Each row is followed by roughly how far along a hidden order it lies, from 0 to 15. A new part has a new order.
[ -9.1  11.5  -6.4  -3.6  -6.9  24.6   2.9  16.6  20.2   3.8 -48.0 -12.9
  -3.3  13.7  19.7  -2.1  21.6 -18.5  10.5  11.8  -4.7  -5.5   0.5   3.8
  -2.0 -13.7  -1.2  -4.6   7.8   2.7 -12.1  -8.8 -42.7  19.1   0.4  -4.3
  -7.2 -10.5  -3.8  -2.7   1.8] -> 5
[ -4.2  23.7 -12.2  -9.7  -6.6  12.9  -3.4  10.0  -4.6   3.0  -7.5  -9.1
   4.7   7.8  29.7 -11.8  15.4 -15.3  11.9  20.7 -11.5   0.3   2.2   6.0
   1.9 -21.3   5.4 -11.3   0.1  -4.2 -19.3  -6.9 -37.1   8.9  -2.7  -3.5
  -7.5  -8.8  -4.7   2.1  -3.2] -> 2
[ -4.8  12.3 -20.4  -4.3  -6.0  14.3  -3.1   6.3   0.4   1.9 -29.5  -3.8
   5.2  -6.5  24.8  -7.4  22.6 -22.5  -3.3   7.0   3.5  -1.9   0.1  -3.4
  18.9 -29.4   4.6 -10.7  -1.4  -8.0 -30.5  -0.5  -5.2  15.8  -3.9  -8.9
 -16.8  -8.7  12.0  -2.1  -7.4] -> 11
[  9.2   2.5 -17.2  -1.3  -3.7  21.4  -4.0  13.9  -0.4  -0.3 -11.5   7.6
   2.6  14.4  15.9 -14.2  12.6  -8.5  17.5  14.7   1.8   1.3  -7.1   0.6
   8.4 -34.5  11.9 -17.0  -0.7  -3.4  -6.6  -9.4 -31.7  20.5  -4.6 -10.7
 -11.5  -6.7   3.2  -3.2  -4.3] -> 12
[-18.0  22.7 -17.0   6.8  -7.3  24.2   2.2   7.4  16.4   1.5  60.2   2.5
   3.0  14.9  21.3 -18.0  13.0 -23.7  13.1   1.6   4.7   4.8 -10.6   3.1
 -13.7 -17.5   8.5 -19.8   1.9  -1.5  -1.0 -12.8 -25.7 -17.1   2.0 -13.7
  -6.2   1.3   9.9  -0.3 -15.7] -> 11
[ 10.2  13.0  -4.7  -7.7  -5.0  25.3  -3.6  14.3   2.4   1.8 -33.0 -14.1
  -0.6  12.3   1.4 -15.0  14.6 -20.0  10.2   2.6   2.1  -3.4   3.4   7.8
  -0.4 -28.6  -0.1  -4.0   2.0  -3.8  -7.7  -6.2 -30.9  38.4   4.5  -1.2
  -9.7  -6.4 -11.8  -2.4  -5.0] -> 6
[ -1.8  17.9  -7.2   0.6  -9.2  28.5   0.3  18.8  18.0   1.6 -17.4 -11.5
  -6.7  17.1  17.8  -5.9  15.1 -14.0  14.5  13.5  -2.4   3.5  -8.0   2.4
 -10.9 -15.6   0.4 -19.5   5.1   2.4 -11.2 -10.7 -50.8  15.0  -3.0   1.6
   1.1  -3.7 -14.7   1.4  -7.9] -> 5
[ 20.2  -9.7  -3.2   0.8  -8.9  37.2   3.7  18.3  16.2  -1.4   5.2  -6.5
 -11.7  11.1  -0.1  -9.5   3.7  -7.8   9.5  12.8   8.4   4.9  -3.7   4.4
  -4.9 -12.0  -3.0 -22.8  -0.4   0.5 -12.5  -8.8 -27.5  17.1 -10.9  -5.9
  -4.8  -7.3   1.8   0.3 -10.0] -> 14
[ -9.0   2.7 -31.0   6.8  -4.7  26.0  -4.0  15.5  19.3  -1.7 -33.6   3.9
  -5.2  25.6  19.9  -3.2  13.1   4.3  20.0  13.8  -5.0  -2.9  -5.3  -5.3
  -2.3 -26.1   6.8   3.5   5.1  -0.3  14.3 -15.4 -63.1   5.6  -1.9 -11.4
  -5.9  -2.3  -8.5  -5.8   5.2] -> 10
[ 15.9   6.5  -4.4  -0.5  -6.6  30.4  -3.2  19.5   8.4   0.8   6.8  -2.6
  -1.9  18.1   2.0 -16.4   1.6  -3.6  19.7  11.8   1.8   1.3  -1.6  10.1
  -6.2 -28.8   4.1 -12.6   1.5  -2.5   0.7  -7.8 -38.9  28.9  -3.0  -5.9
  -4.7  -4.5  -6.0  -1.4  -7.2] -> 8
[-21.5  29.9 -13.6  -6.7 -10.5  35.2  -1.9  16.7  17.4   1.7  12.9 -18.8
   3.2  22.5  13.0 -22.2  18.6 -53.3   5.9  -3.2  13.0  -2.2   4.3   5.2
 -11.9 -16.8   3.6 -15.4   2.9  -3.0  -6.4 -13.8 -38.2   0.6  10.1 -14.6
 -13.3  -7.1   0.1   0.6 -10.4] -> 9
[  4.3   7.8  -3.3   1.4  -5.9  15.4  -3.4  15.6  -7.6   1.4 -10.8  -8.3
   2.5   9.4 -17.4 -18.8  20.6 -29.7  -1.1 -12.4  11.0  -3.9   5.8  15.6
   0.8 -36.2   3.8   4.3   0.8  -6.2   1.8  -4.9 -23.2  12.6   9.2  -4.4
 -11.7  -4.8  -7.8   0.5  -4.3] -> 5
[ 12.8  11.5   5.5  -5.4  -5.9  21.2  -0.4  10.3   3.4   2.0 -39.7 -10.3
  -8.6   6.1   1.3 -13.1  18.6 -19.3  -8.0  -1.6   5.6   2.1   2.3   5.5
   2.3 -21.7  -5.2  -2.2   1.3  -2.5 -18.2  -2.8 -27.3  29.1   3.8   1.5
  -5.3  -2.2  -8.0   1.8  -5.2] -> 8
[  3.3   3.2 -11.1  -8.0   0.1  19.6  -7.6   7.4 -14.6   0.9 -52.8   2.4
   5.3  14.2  -4.5 -15.0   7.6  -1.1  20.6   5.5 -12.1  -7.6   4.7   4.2
  13.1 -40.6   8.7   6.5   1.0  -4.3   2.2  -4.0 -19.9  44.9   6.3  -7.8
 -16.5  -5.7 -11.3  -7.8   4.2] -> 7
[ 31.2  -6.6 -15.2  -6.7   2.4   6.5  -6.4   3.4 -22.7   1.7 -62.9  15.4
   5.4  -8.4  16.3  -7.1  11.6  17.4  12.4  22.2  -6.2  -1.0  -4.7  -2.3
  31.0 -49.4   9.7 -10.2  -4.0  -7.9 -22.9   2.8   0.5  51.3 -10.5  -2.3
 -16.3  -7.6   4.1  -5.7   1.0] -> 9
[ 21.7  15.9  -6.1  -4.9  -9.0  24.0  -3.4  18.5   6.2   2.0  10.3 -13.8
  -0.7   9.9  11.0 -13.5   9.1 -17.5  11.5  10.3   9.7   2.4  -0.5  10.0
  -5.2 -29.6   1.5 -17.7   0.6  -4.2 -19.2  -5.0 -32.2  19.6  -2.8   1.1
  -5.9  -7.1  -3.7   1.7 -11.1] -> 6
[ -8.4  -2.4  -1.4  -7.8   3.8  -6.2  -8.8   5.2 -30.0   0.8 -67.3   1.8
   8.9   8.4 -18.5 -14.9  12.5   1.4   6.2  -4.9 -32.1  -5.8   5.5   6.3
  17.3 -31.0   9.6  32.9   0.6  -4.7   8.3   1.7 -23.2  48.6   6.1   0.4
  -9.5   0.6 -30.5  -5.4  11.5] -> 0
[ 16.6  -6.5  -1.7  -8.3  -8.2  32.8   1.0  20.7   7.9  -1.5  -1.4  -7.8
  -2.9   8.8  -9.5 -15.0  16.0 -32.6   5.9  -7.6  19.1   2.9   2.2   8.5
   2.7 -20.7   1.2 -11.7  -1.9  -4.6 -27.9  -5.6 -10.3  22.0   2.3  -3.1
  -9.9  -6.7   5.8   2.6  -9.2] -> 15
